Below is a small trained network, with its code and all its weights. Each question gives an input and a class and asks what happens when units are switched off, that is, made to give their printed mean instead of their output.

import numpy as np


def w(rows, s, z=0):
    codes = np.array(rows[::2]) - 128.0
    scale = np.full(codes.shape[1], s)
    scale[-1] = z or s
    return codes * scale


def f(y):
    return np.maximum(y, 0)


def log_softmax(a):
    a = a - a.max(-1, keepdims=True)
    return a - np.log(np.exp(a).sum(-1, keepdims=True))


def net(x, mask):
    res = np.array(x, float).reshape(1, 3) / 4 @ E
    y = f(res @ A[0][:, :-1].T + A[0][:, -1])
    res = res + np.where(mask, y, B[0][:, -1]) @ B[0][:, :-1]
    return log_softmax(res[-1] @ U[:, :-1].T + U[:, -1])


A, B = {}, {}
E = w([
[208,106,83],'x0',
[215,254,112],'x1',
[90,137,1],'x2',
],0.0072)
A[0] = w([
[143,112,155,74],'n0',
[139,105,121,145],'n1',
[123,105,147,38],'n2',
[82,105,124,99],'n3',
[114,76,137,99],'n4',
[134,82,137,60],'n5',
[55,144,164,62],'n6',
[142,92,109,132],'n7',
[137,121,95,138],'n8',
[69,66,113,165],'n9',
[180,86,174,142],'n10',
[77,141,152,98],'n11',
[131,121,62,158],'n12',
[156,123,5,168],'n13',
[151,133,171,30],'n14',
[115,47,122,111],'n15',
[119,156,154,59],'n16',
[225,203,167,80],'n17',
[120,130,184,74],'n18',
[151,154,86,109],'n19',
[118,65,123,117],'n20',
[85,151,68,111],'n21',
[113,134,151,180],'n22',
[133,153,133,119],'n23',
[236,158,185,137],'n24',
[114,35,120,105],'n25',
[130,173,200,113],'n26',
[150,67,82,115],'n27',
[64,93,123,93],'n28',
[84,128,118,79],'n29',
[120,97,160,4],'n30',
[188,106,82,66],'n31',
[201,167,16,62],'n32',
[108,17,121,83],'n33',
[139,64,53,53],'n34',
[78,138,174,179],'n35',
[107,70,150,64],'n36',
],0.018,0.0038)
B[0] = w([
[140,127,113,146],'n0',
[122,133,115,147],'n1',
[137,110,128,140],'n2',
[165,123,140,162],'n3',
[113,113,155,169],'n4',
[109,134,133,153],'n5',
[125,72,99,160],'n6',
[126,137,102,156],'n7',
[138,122,101,155],'n8',
[185,138,176,205],'n9',
[181,159,112,189],'n10',
[137,88,122,151],'n11',
[116,114,69,181],'n12',
[138,107,2,227],'n13',
[136,158,101,154],'n14',
[75,147,169,192],'n15',
[119,143,118,141],'n16',
[192,164,213,246],'n17',
[109,132,79,159],'n18',
[97,107,145,170],'n19',
[88,144,159,178],'n20',
[153,149,64,174],'n21',
[117,112,143,152],'n22',
[116,128,148,148],'n23',
[209,143,181,244],'n24',
[67,149,174,200],'n25',
[137,186,100,185],'n26',
[151,142,64,177],'n27',
[179,116,135,178],'n28',
[155,137,133,147],'n29',
[154,107,121,147],'n30',
[125,83,111,172],'n31',
[67,51,143,230],'n32',
[48,149,176,213],'n33',
[174,156,57,184],'n34',
[105,79,141,171],'n35',
[119,100,154,173],'n36',
],0.054,0.012)
U = w([
[178,126,91,52],'0',
[195,136,63,254],'1',
[34,112,207,158],'2',
[65,206,73,131],'3',
[42,89,45,79],'4',
[196,255,128,94],'5',
],0.0095,0.0071)

Each question gives the input, the list of numbers given to net, and the class t.
The units are the neurons (one row each of A and B). Each row of codes is followed by its name. A weight is (code - 128) times the scale printed after its matrix; where a second scale follows, it is the last column's (A, B and U).
mask holds one flag per neuron, in row order. A switched-off neuron (its flag False) gives its mean, the last column of its row in B, instead of its output. The means were averaged over made-up inputs and are rounded, as every weight is.
A unit's drop is (log p(t) with every unit on - log p(t) with that unit switched off) / (log p(t) with every unit on - log p(t) with every unit switched off).
The circuit of an input: a set's keep is (log p(t) with only the set's units on - log p(t) with every unit switched off) / (log p(t) with every unit on - log p(t) with every unit switched off). Starting from the 12 units with the biggest drops (on a tie, the unit counted first), units are removed one at a time, each time the one whose removal leaves the highest keep (on an exact tie, the one counted first), for as long as the keep stays at least 0.8.
circuit, biggest first: the units of the circuit, biggest drop first
most important unit: the unit with the biggest drop
k most important neurons: the k neurons with the biggest drops, biggest first
drop when u is switched off: that unit's drop, to one decimal
input [3,6,3], class 4: circuit, biggest first	[n32; n13]
input [8,-3,-5], class 5: circuit, biggest first	[n32]
input [-4,1,8], class 4: 2 most important neurons	[n24; n17]
input [1,-8,6], class 3: 2 most important neurons	[n34; n33]
input [-1,6,2], class 1: 2 most important neurons	[n33; n25]
input [-5,1,5], class 1: 2 most important neurons	[n33; n32]
input [3,-8,3], class 2: 2 most important neurons	[n33; n25]
input [3,-7,8], class 3: 2 most important neurons	[n33; n9]
input [-8,-3,-8], class 4: 3 most important neurons	[n17; n18; n6]
input [4,-4,-8], class 2: 2 most important neurons	[n34; n33]
input [-2,-3,3], class 2: 2 most important neurons	[n24; n17]
input [-8,-2,-8], class 1: 4 most important neurons	[n32; n26; n10; n33]
input [2,3,1], class 1: 3 most important neurons	[n33; n25; n15]
input [7,7,5], class 4: most important unit	n32
input [-5,0,-5], class 1: 2 most important neurons	[n17; n32]
input [-8,1,-5], class 1: 2 most important neurons	[n32; n33]
input [6,-1,5], class 4: drop when n30 is switched off	0.0
input [8,-5,1], class 3: drop when n26 is switched off	-0.1
input [6,4,6], class 4: drop when n32 is switched off	0.1
input [-6,6,4], class 4: most important unit	n24
input [-7,-3,5], class 2: drop when n24 is switched off	1.8
